Below are the code and all the weights of a small trained network. Each question names an input and a target symbol and asks about switching units off, where a switched-off unit gives its printed mean instead of its output.

import numpy as np


def w(rows, s, z=0):
    codes = np.array(rows[::2]) - 128.0
    scale = np.full(codes.shape[1], s)
    scale[-1] = z or s
    return codes * scale


def norm(h):
    return h / np.sqrt((h * h).mean(-1, keepdims=True) + 1e-5)


def f(y):
    return np.maximum(y, 0)


def softmax(a):
    e = np.exp(a - a.max(-1, keepdims=True))
    return e / e.sum(-1, keepdims=True)


def log_softmax(a):
    a = a - a.max(-1, keepdims=True)
    return a - np.log(np.exp(a).sum(-1, keepdims=True))


def net(x, mask):
    ids = ['ΔΞβεζμσ'.index(c) for c in x.split()]
    T = len(ids)
    res = E[ids] + P[:T]
    r = norm(res)
    for j in range(2):
        rows = slice(2 * j, 2 * j + 2)
        q, k, v = (r @ M[0][rows].T for M in (Q, K, V))
        z = softmax(np.where(np.tri(T) > 0, q @ k.T / 2**0.5, -1e9)) @ v
        o = O[0][rows]
        res = res + np.where(mask[j], z, o[:, -1]) @ o[:, :-1]
    y = f(norm(res) @ A[0][:, :-1].T + A[0][:, -1])
    res = res + np.where(mask[2:14], y, B[0][:, -1]) @ B[0][:, :-1]
    return log_softmax(norm(res)[-1] @ U[:, :-1].T + U[:, -1])


Q, K, V, O, A, B = {}, {}, {}, {}, {}, {}
E = w([
[127,159,127,196,162],'Δ',
[116,183,163,73,37],'Ξ',
[130,175,195,112,165],'β',
[128,174,111,130,21],'ε',
[77,151,186,84,117],'ζ',
[159,194,140,133,109],'μ',
[70,128,8,97,88],'σ',
],0.014)
P = w([
[109,86,170,155,81],'0',
[150,127,184,71,121],'1',
[183,121,81,148,95],'2',
[105,108,101,119,180],'3',
[115,86,249,149,110],'4',
[188,138,87,159,107],'5',
[107,210,123,145,158],'6',
[152,124,204,121,168],'7',
[185,124,82,148,106],'8',
[32,143,97,125,110],'9',
[77,38,124,37,164],'10',
[189,121,90,149,132],'11',
],0.014)
Q[0] = w([
[127,69,4,36,176],'head 1',
[157,233,107,86,160],'head 1',
[119,94,195,204,92],'head 2',
[39,156,230,46,36],'head 2',
],0.017)
K[0] = w([
[214,26,150,89,113],'head 1',
[165,143,199,169,35],'head 1',
[154,179,119,119,197],'head 2',
[4,216,115,145,101],'head 2',
],0.017)
V[0] = w([
[64,122,195,74,89],'head 1',
[1,101,150,85,213],'head 1',
[172,222,76,7,105],'head 2',
[117,88,164,175,47],'head 2',
],0.0085)
O[0] = w([
[150,50,136,169,100,221],'head 1',
[184,112,135,111,172,3],'head 1',
[152,165,167,208,122,206],'head 2',
[76,2,125,111,186,213],'head 2',
],0.0099,0.0054)
A[0] = w([
[6,169,160,147,138,165],'neuron 1',
[98,85,143,107,192,87],'neuron 2',
[158,162,176,171,112,153],'neuron 3',
[225,114,177,107,123,40],'neuron 4',
[173,105,151,137,174,112],'neuron 5',
[159,189,87,160,167,97],'neuron 6',
[148,153,143,23,146,90],'neuron 7',
[124,149,119,126,50,53],'neuron 8',
[117,76,83,158,151,190],'neuron 9',
[136,116,218,118,129,81],'neuron 10',
[121,108,178,152,160,134],'neuron 11',
[109,194,109,30,146,4],'neuron 12',
],0.016,0.0024)
B[0] = w([
[174,64,180,176,250,247],'neuron 1',
[100,79,178,201,173,166],'neuron 2',
[34,61,133,83,116,235],'neuron 3',
[235,99,42,115,164,157],'neuron 4',
[100,124,103,75,125,144],'neuron 5',
[209,147,74,92,221,168],'neuron 6',
[216,211,147,19,105,147],'neuron 7',
[212,166,166,145,103,254],'neuron 8',
[78,200,121,90,182,198],'neuron 9',
[94,180,53,186,145,188],'neuron 10',
[87,151,134,87,71,170],'neuron 11',
[64,148,221,42,53,139],'neuron 12',
],0.016,0.0083)
U = w([
[214,69,102,144,93,3],'Δ',
[245,251,195,254,217,97],'Ξ',
[24,111,236,180,141,213],'β',
[166,31,104,69,78,23],'ε',
[171,231,93,192,75,230],'ζ',
[141,173,241,3,71,148],'μ',
[51,169,43,189,57,114],'σ',
],0.0068,0.0027)

Each question gives the input, a string of symbols that net reads in full, and the target symbol t.
The units are the heads (2 rows each of Q, K, V and O) and the neurons (one row each of A and B). Each row of codes is followed by its name. A weight is (code - 128) times the scale printed after its matrix; where a second scale follows, it is the last column's (O, A, B and U).
mask holds one flag per unit, heads first, then neurons. A switched-off unit (its flag False) gives its mean, the last column of its rows in O or B, instead of its output. The means were averaged over made-up inputs and are rounded, as every weight is.
A unit's drop is (log p(t) with every unit on - log p(t) with that unit switched off) / (log p(t) with every unit on - log p(t) with every unit switched off).
The circuit of an input: a set's keep is (log p(t) with only the set's units on - log p(t) with every unit switched off) / (log p(t) with every unit on - log p(t) with every unit switched off). Starting from the 12 units with the biggest drops (on a tie, the unit counted first), units are removed one at a time, each time the one whose removal leaves the highest keep (on an exact tie, the one counted first), for as long as the keep stays at least 0.8.
circuit, biggest first: the units of the circuit, biggest drop first
most important unit: the unit with the biggest drop
k most important neurons: the k neurons with the biggest drops, biggest first
which heads matter: for each layer, one digit per head in row order, 1 if its drop is at least 0.15 and else 0, layers parted by /
input ε ε β Δ ε ε Ξ ε, target σ: 3 most important neurons -> neuron 3; neuron 1; neuron 10
input σ ε ε σ Ξ, target ζ: 3 most important neurons -> neuron 10; neuron 4; neuron 1
input Δ ε Δ Ξ Δ, target σ: which heads matter -> 10
input ε ε ε ε ε β, target ε: which heads matter -> 01
input ε ε μ ζ σ Δ ε ζ ε Ξ ε, target σ: which heads matter -> 11
input ε ε Ξ, target μ: circuit, biggest first -> neuron 10; neuron 1
input Δ ε ε σ μ σ Δ ζ, target μ: circuit, biggest first -> head 1; neuron 12; neuron 7
input ε ε ε Δ ε ε Δ ε, target μ: circuit, biggest first -> head 1; neuron 12
input ε Δ ε μ σ, target Ξ: circuit, biggest first -> head 2
input σ Δ ζ Δ σ, target μ: circuit, biggest first -> head 1; neuron 12
input Δ Δ Ξ Δ ε Ξ μ, target β: circuit, biggest first -> neuron 8; head 2
input ε β ε Δ ε ε Δ ε ε Δ ε, target μ: 2 most important neurons -> neuron 7; neuron 1
input μ ε ε ζ ε μ ε Δ β Δ μ, target μ: 3 most important neurons -> neuron 7; neuron 1; neuron 12
input Ξ ζ ε ε ε μ, target Δ: which heads matter -> 00
input σ ε σ, target ζ: which heads matter -> 00
input ε ζ ε Ξ ε ε μ, target β: circuit, biggest first -> head 2; neuron 8
input μ Δ ε Δ ε Δ Δ μ, target μ: most important unit -> head 1
input μ ε ε ε ε Ξ Δ ζ, target μ: which heads matter -> 11
input ε Δ Δ ε ε Δ ε ε Ξ ε, target Ξ: which heads matter -> 00
input ε Δ ε Ξ ζ, target σ: most important unit -> neuron 10
input ε Ξ Ξ Δ σ Ξ ε Ξ μ, target Δ: which heads matter -> 01
input Δ ε ε ε ζ ε Δ β, target μ: which heads matter -> 11
input ε ζ ε β σ μ ε β σ ζ, target Ξ: which heads matter -> 00
input ε ε ε Ξ ε μ ε ε ε σ Ξ, target ζ: 3 most important neurons -> neuron 1; neuron 10; neuron 3
input Ξ σ ε ε ε β ε Ξ μ σ, target Ξ: which heads matter -> 00
input Ξ ε ε μ ε, target Ξ: which heads matter -> 11
input ε Δ μ Δ Δ, target μ: which heads matter -> 11
input Ξ Δ Δ ε σ μ Ξ ε β Ξ, target Ξ: most important neuron -> neuron 1
input ε Δ Ξ ζ Δ, target ε: which heads matter -> 10
